Below are the code and all the weights of a small trained network. Each question names an input and a class and asks about switching units off, where a switched-off unit gives its printed mean instead of its output.

import numpy as np


def w(rows, s, z=0):
    codes = np.array(rows[::2]) - 128.0
    scale = np.full(codes.shape[1], s)
    scale[-1] = z or s
    return codes * scale


def f(y):
    return np.maximum(y, 0)


def log_softmax(a):
    a = a - a.max(-1, keepdims=True)
    return a - np.log(np.exp(a).sum(-1, keepdims=True))


def net(x, mask):
    res = np.array(x, float).reshape(1, 8) / 4 @ E
    y = f(res @ A[0][:, :-1].T + A[0][:, -1])
    res = res + np.where(mask, y, B[0][:, -1]) @ B[0][:, :-1]
    return log_softmax(res[-1] @ U[:, :-1].T + U[:, -1])


A, B = {}, {}
E = w([
[32,132,186,85,46,168,169,157,142,81,70],'x0',
[190,185,192,145,126,41,142,134,83,40,142],'x1',
[106,112,162,155,149,118,105,109,121,128,88],'x2',
[75,131,125,96,133,127,110,8,92,102,215],'x3',
[122,195,90,206,43,131,114,57,178,126,101],'x4',
[131,151,146,99,146,131,117,120,163,133,129],'x5',
[108,129,135,148,133,112,119,140,111,137,126],'x6',
[145,98,107,137,108,134,138,124,119,106,129],'x7',
],0.013)
A[0] = w([
[172,118,73,141,189,117,74,103,156,183,151,85],'n0',
[104,115,139,62,87,112,76,54,113,89,179,78],'n1',
[117,212,100,227,57,157,98,80,202,129,128,105],'n2',
[33,135,143,67,62,163,146,166,126,60,69,131],'n3',
[55,52,56,136,141,215,63,157,189,172,123,12],'n4',
[135,65,157,60,143,116,97,160,94,140,152,126],'n5',
[200,107,26,166,189,75,73,88,110,171,124,134],'n6',
[167,145,131,99,129,137,182,192,163,153,11,83],'n7',
[71,118,137,79,118,133,123,45,56,126,184,89],'n8',
[193,133,199,135,97,155,158,109,93,93,137,1],'n9',
[164,46,195,44,184,187,107,162,78,117,144,113],'n10',
[23,127,119,124,105,99,125,22,106,122,205,72],'n11',
[198,193,196,138,128,53,154,126,99,8,131,87],'n12',
[57,79,78,127,141,199,128,109,162,210,105,64],'n13',
[127,184,117,180,67,147,113,90,166,137,128,157],'n14',
[89,82,98,134,161,116,115,67,137,85,176,93],'n15',
[2,131,155,66,55,128,201,123,124,97,62,65],'n16',
[180,101,129,206,97,94,164,222,206,177,77,107],'n17',
[126,79,163,39,198,144,171,160,129,121,142,145],'n18',
[67,70,44,91,129,171,111,118,159,211,114,59],'n19',
[124,60,192,94,169,159,196,168,46,166,173,119],'n20',
[134,157,170,142,147,69,184,120,96,101,107,9],'n21',
[136,195,102,230,50,139,137,72,212,152,121,117],'n22',
[50,129,139,93,73,169,156,163,133,76,141,70],'n23',
],0.0092,0.0028)
B[0] = w([
[187,151,77,76,182,157,104,98,55,139,218,208],'n0',
[183,140,151,145,121,143,186,154,150,166,65,203],'n1',
[23,24,65,166,140,76,147,117,136,127,114,229],'n2',
[191,129,126,53,184,166,96,73,77,175,239,241],'n3',
[101,194,129,181,57,199,100,182,148,43,97,243],'n4',
[76,96,77,131,186,17,124,139,158,98,136,203],'n5',
[194,143,97,92,179,150,33,80,115,156,194,235],'n6',
[172,82,192,113,121,175,169,159,147,168,113,218],'n7',
[183,122,193,165,118,217,214,144,165,176,18,218],'n8',
[125,143,112,80,72,159,124,144,155,108,114,168],'n9',
[64,93,66,179,140,42,179,92,130,127,101,241],'n10',
[207,120,162,122,125,158,172,150,210,208,48,230],'n11',
[53,243,157,107,35,176,116,163,72,35,142,250],'n12',
[111,185,96,127,79,182,96,214,130,98,100,235],'n13',
[50,77,102,144,148,76,152,85,140,94,134,197],'n14',
[188,124,153,135,151,131,155,145,132,155,116,184],'n15',
[154,116,58,50,179,185,74,14,78,154,187,246],'n16',
[234,141,236,165,188,137,182,161,178,254,81,233],'n17',
[87,73,88,112,126,67,134,135,170,92,122,231],'n18',
[111,190,128,169,6,129,94,167,93,62,94,237],'n19',
[66,35,84,132,120,96,156,78,158,85,125,230],'n20',
[104,158,126,151,99,191,121,160,102,103,111,177],'n21',
[58,55,58,200,159,28,146,137,138,130,161,232],'n22',
[143,140,113,78,178,89,51,155,106,195,170,205],'n23',
],0.0077,0.016)
U = w([
[46,33,98,132,136,40,148,98,152,113,134,106],'0',
[178,120,112,69,158,122,10,49,90,162,183,248],'1',
[188,103,185,126,129,132,211,142,181,190,84,75],'2',
[88,191,135,121,50,129,79,151,113,54,119,79],'3',
],0.012,0.0017)

Each question gives the input, the list of numbers given to net, and the class t.
The units are the neurons (one row each of A and B). Each row of codes is followed by its name. A weight is (code - 128) times the scale printed after its matrix; where a second scale follows, it is the last column's (A, B and U).
mask holds one flag per neuron, in row order. A switched-off neuron (its flag False) gives its mean, the last column of its row in B, instead of its output. The means were averaged over made-up inputs and are rounded, as every weight is.
A unit's drop is (log p(t) with every unit on - log p(t) with that unit switched off) / (log p(t) with every unit on - log p(t) with every unit switched off).
The circuit of an input: a set's keep is (log p(t) with only the set's units on - log p(t) with every unit switched off) / (log p(t) with every unit on - log p(t) with every unit switched off). Starting from the 12 units with the biggest drops (on a tie, the unit counted first), units are removed one at a time, each time the one whose removal leaves the highest keep (on an exact tie, the one counted first), for as long as the keep stays at least 0.8.
circuit, biggest first: the units of the circuit, biggest drop first
top k neurons: the k neurons with the biggest drops, biggest first
drop when u is switched off: that unit's drop, to one decimal
input [2,-6,1,7,5,4,2,7], class 2: circuit, biggest first : n11
input [2,-6,-3,2,5,3,2,4], class 3: top 4 neurons : n4, n19, n13, n10
input [5,-1,0,5,6,6,-6,-4], class 0: top 3 neurons : n2, n22, n14
input [3,-4,-5,7,8,7,0,-8], class 0: top 2 neurons : n2, n22
input [5,-4,-5,-5,-1,1,-4,6], class 1: top 2 neurons : n3, n16
input [8,-8,4,0,6,6,-8,3], class 1: top 4 neurons : n16, n3, n23, n12
input [-7,-2,3,8,5,-3,4,-6], class 2: top 3 neurons : n11, n8, n16
input [7,-6,2,0,-6,0,1,-1], class 1: top 2 neurons : n3, n16
input [-4,5,7,-3,2,7,2,4], class 3: top 2 neurons : n12, n16
input [-7,-2,-1,-6,-5,-7,2,0], class 1: top 2 neurons : n6, n0
input [0,-3,1,3,2,-6,4,-3], class 2: top 2 neurons : n12, n11
input [-8,-7,7,-6,-1,1,6,6], class 1: top 2 neurons : n6, n0
input [2,8,1,8,-2,4,6,1], class 2: top 2 neurons : n11, n8
input [-7,8,5,7,-6,1,-4,8], class 3: circuit, biggest first : n12
input [2,1,6,7,4,5,6,1], class 2: drop when n11 is switched off : 0.1
input [8,-1,0,-1,-6,-1,3,-8], class 1: drop when n3 is switched off : 0.8
input [-2,8,-3,4,0,-6,-5,4], class 3: drop when n12 is switched off : 1.1
